Here is a tiny trained network, its code and every weight. The questions are about switching its units off for an input and a class, where a switched-off unit gives its printed mean instead of its output.

import numpy as np


def w(rows, s, z=0):
    codes = np.array(rows[::2]) - 128.0
    scale = np.full(codes.shape[1], s)
    scale[-1] = z or s
    return codes * scale


def f(y):
    return y / 2 * (1 + np.tanh(0.7978845608 * (y + 0.044715 * y**3)))


def log_softmax(a):
    a = a - a.max(-1, keepdims=True)
    return a - np.log(np.exp(a).sum(-1, keepdims=True))


def net(x, mask):
    res = np.array(x, float).reshape(1, 6) / 4 @ E
    y = f(res @ A[0][:, :-1].T + A[0][:, -1])
    res = res + np.where(mask, y, B[0][:, -1]) @ B[0][:, :-1]
    return log_softmax(res[-1] @ U[:, :-1].T + U[:, -1])


A, B = {}, {}
E = w([
[255,161,107,189],'x0',
[85,177,204,211],'x1',
[121,245,109,70],'x2',
[140,125,167,113],'x3',
[123,131,119,132],'x4',
[130,129,132,124],'x5',
],0.0074)
A[0] = w([
[100,66,98,210,94],'neuron 1',
[112,204,99,108,165],'neuron 2',
[78,86,190,74,30],'neuron 3',
[137,190,187,90,179],'neuron 4',
[60,91,180,82,48],'neuron 5',
[82,182,170,205,129],'neuron 6',
[214,199,147,124,126],'neuron 7',
[72,167,158,210,6],'neuron 8',
[203,155,100,173,83],'neuron 9',
[135,45,147,175,9],'neuron 10',
[45,111,143,82,103],'neuron 11',
[141,222,169,66,143],'neuron 12',
[120,3,163,215,132],'neuron 13',
[186,144,76,213,81],'neuron 14',
[162,70,145,82,183],'neuron 15',
[118,57,118,196,123],'neuron 16',
[111,226,91,103,132],'neuron 17',
[115,242,120,83,9],'neuron 18',
[41,103,58,102,177],'neuron 19',
[194,74,71,18,127],'neuron 20',
[108,225,84,103,149],'neuron 21',
[9,113,139,109,159],'neuron 22',
[99,168,233,192,20],'neuron 23',
[12,132,82,106,150],'neuron 24',
[29,85,126,83,137],'neuron 25',
[196,153,69,208,110],'neuron 26',
[176,80,55,9,119],'neuron 27',
],0.0077,0.0013)
B[0] = w([
[92,85,132,89,174],'neuron 1',
[87,27,103,75,180],'neuron 2',
[153,152,144,102,183],'neuron 3',
[102,94,79,93,176],'neuron 4',
[182,150,197,106,194],'neuron 5',
[73,142,92,200,188],'neuron 6',
[156,132,133,54,200],'neuron 7',
[81,182,108,208,165],'neuron 8',
[182,180,183,55,181],'neuron 9',
[78,70,147,18,175],'neuron 10',
[206,185,163,86,201],'neuron 11',
[99,62,128,79,206],'neuron 12',
[99,66,103,41,254],'neuron 13',
[179,155,203,88,182],'neuron 14',
[61,121,76,165,172],'neuron 15',
[109,70,127,79,183],'neuron 16',
[74,46,92,30,199],'neuron 17',
[88,90,104,15,204],'neuron 18',
[178,172,143,154,204],'neuron 19',
[59,210,83,255,236],'neuron 20',
[100,43,92,51,201],'neuron 21',
[227,166,177,119,231],'neuron 22',
[24,176,114,223,191],'neuron 23',
[213,141,216,81,213],'neuron 24',
[196,199,179,107,230],'neuron 25',
[197,149,238,88,196],'neuron 26',
[32,216,72,233,243],'neuron 27',
],0.0057,0.0045)
U = w([
[223,174,178,107,68],'0',
[74,7,102,80,71],'1',
[50,192,92,218,71],'2',
[136,113,122,140,254],'3',
],0.011,0.0053)

Each question gives the input, the list of numbers given to net, and the class t.
The units are the neurons (one row each of A and B). Each row of codes is followed by its name. A weight is (code - 128) times the scale printed after its matrix; where a second scale follows, it is the last column's (A, B and U).
mask holds one flag per neuron, in row order. A switched-off neuron (its flag False) gives its mean, the last column of its row in B, instead of its output. The means were averaged over made-up inputs and are rounded, as every weight is.
A unit's drop is (log p(t) with every unit on - log p(t) with that unit switched off) / (log p(t) with every unit on - log p(t) with every unit switched off).
The circuit of an input: a set's keep is (log p(t) with only the set's units on - log p(t) with every unit switched off) / (log p(t) with every unit on - log p(t) with every unit switched off). Starting from the 12 units with the biggest drops (on a tie, the unit counted first), units are removed one at a time, each time the one whose removal leaves the highest keep (on an exact tie, the one counted first), for as long as the keep stays at least 0.8.
circuit, biggest first: the units of the circuit, biggest drop first
top k neurons: the k neurons with the biggest drops, biggest first
drop when u is switched off: that unit's drop, to one decimal
input [6,-7,-1,6,-8,0], class 2: circuit, biggest first -> [neuron 20; neuron 27]
input [-7,4,6,-2,-7,-3], class 0: circuit, biggest first -> [neuron 22; neuron 24]
input [-7,-8,2,-4,7,-3], class 2: circuit, biggest first -> [neuron 27]
input [2,-5,4,-1,4,-3], class 2: circuit, biggest first -> [neuron 27; neuron 20]
input [0,-8,-7,-7,-2,-4], class 2: circuit, biggest first -> [neuron 20; neuron 27]
input [6,-1,-7,0,-8,-6], class 1: circuit, biggest first -> [neuron 13; neuron 10]
input [-3,-8,2,-4,-6,-4], class 2: top 2 neurons -> [neuron 27; neuron 20]
input [-8,5,-7,-6,-5,-1], class 0: top 2 neurons -> [neuron 22; neuron 25]
input [-8,-4,-8,-4,-5,1], class 0: top 2 neurons -> [neuron 25; neuron 22]
input [4,-5,0,0,7,5], class 2: drop when neuron 18 is switched off -> 0.0
input [-2,-8,-5,4,-2,1], class 2: drop when neuron 27 is switched off -> 0.2
input [-6,7,7,1,-4,1], class 1: drop when neuron 12 is switched off -> 0.4
input [-6,-7,-6,-1,-7,-6], class 2: drop when neuron 27 is switched off -> 0.4
input [-3,-8,6,-5,1,4], class 2: circuit, biggest first -> [neuron 27]
